Look-ups in named tables: a row name and a column name give one cell, copied from the table.

Ber.csv
,Vop,Bir,Sebobud,Novevoz
Zos,-6,50,22,9
Nobaf,-11,43,48,-18
Dumedo,24,97,93,-7
Dilari,37,86,92,-69
Vozuram,61,47,46,-27
Vidatom,98,-1,-26,69
Luk,-5,-5,22,57
Zik,-35,39,69,12
Sebup,28,2,-22,87
Fik,-21,82,54,-35
Mekogog,47,49,44,7
Karatoz,66,76,67,-15

What is the Bir of Vozuram in Ber? 47
What is the Bir of Dilari in Ber? 86
What is the Bir of Vidatom in Ber? -1
What is the Sebobud of Luk in Ber? 22
What is the Novevoz of Nobaf in Ber? -18
What is the Novevoz of Luk in Ber? 57
What is the Sebobud of Zos in Ber? 22
What is the Novevoz of Mekogog in Ber? 7
What is the Sebobud of Nobaf in Ber? 48
What is the Novevoz of Karatoz in Ber? -15
What is the Bir of Dumedo in Ber? 97
What is the Sebobud of Zik in Ber? 69
What is the Sebobud of Dilari in Ber? 92
What is the Novevoz of Vidatom in Ber? 69
What is the Vop of Karatoz in Ber? 66
What is the Vop of Nobaf in Ber? -11
What is the Vop of Vidatom in Ber? 98
What is the Bir of Zos in Ber? 50
What is the Vop of Zos in Ber? -6

Table Dut
	Kep	Rudorug	Gogo	Didima
Susal	2.47	2.81	9.79	6.96
Mes	4.57	8.22	5.68	0.70
Namazo	2.82	3.44	0.88	6.23
Gul	3.15	4.82	2.00	6.33
Lavad	2.78	5.19	6.14	5.60
Vot	2.98	4.34	8.61	6.43

What is the Kep of Susal in Dut? 2.47
What is the Kep of Vot in Dut? 2.98
What is the Didima of Vot in Dut? 6.43
What is the Didima of Mes in Dut? 0.70
What is the Gogo of Lavad in Dut? 6.14
What is the Didima of Susal in Dut? 6.96
What is the Gogo of Mes in Dut? 5.68
What is the Gogo of Susal in Dut? 9.79
What is the Rudorug of Susal in Dut? 2.81
What is the Rudorug of Lavad in Dut? 5.19
What is the Rudorug of Vot in Dut? 4.34
What is the Rudorug of Gul in Dut? 4.82
What is the Kep of Namazo in Dut? 2.82
What is the Kep of Mes in Dut? 4.57
What is the Didima of Lavad in Dut? 5.60
What is the Gogo of Gul in Dut? 2.00
What is the Gogo of Namazo in Dut? 0.88
What is the Didima of Gul in Dut? 6.33

Noru =
columns: Vekine, Doz, Fibot, Gonebop, Vepom, Femeg, Domelu, Lur, Negunet, Takeda
Gotirig: [6.5, 9.1, 3.2, 8.2, 8.4, 3.6, 2.9, 3.6, 6.5, 6.9]
Vemibo: [6.8, 8.3, 8.3, 8.8, 3.1, 3.0, 2.6, 6.1, 7.3, 7.1]
Lamabud: [2.9, 8.0, 3.8, 7.0, 9.9, 4.6, 4.2, 3.5, 6.2, 7.6]
Manin: [0.2, 6.6, 8.5, 6.6, 6.9, 4.8, 5.1, 5.3, 6.6, 8.1]
Kenika: [8.2, 9.1, 5.5, 9.0, 5.0, 2.9, 2.1, 5.0, 7.0, 6.7]
Sim: [0.2, 6.9, 6.9, 6.5, 8.5, 4.9, 5.2, 4.6, 6.4, 8.1]
Darudig: [0.0, 6.7, 8.0, 6.6, 7.4, 4.9, 5.1, 5.1, 6.5, 8.2]
Reg: [8.1, 9.2, 4.5, 8.8, 6.1, 3.1, 2.3, 4.5, 6.9, 6.8]
Geti: [1.1, 6.6, 9.8, 7.1, 5.0, 4.3, 4.7, 6.1, 7.0, 8.0]
Taza: [1.5, 7.6, 4.9, 6.7, 9.7, 4.8, 4.7, 3.8, 6.3, 7.8]
Lebadi: [8.0, 9.2, 4.4, 8.8, 6.3, 3.1, 2.2, 4.5, 6.9, 6.8]
Kagiz: [6.0, 8.0, 9.0, 8.6, 2.9, 3.1, 2.8, 6.4, 7.4, 7.2]

Darudig, Gonebop: 6.6
Lamabud, Fibot: 3.8
Manin, Takeda: 8.1
Reg, Takeda: 6.8
Kagiz, Lur: 6.4
Kenika, Lur: 5.0
Gotirig, Vepom: 8.4
Vemibo, Vepom: 3.1
Reg, Vepom: 6.1

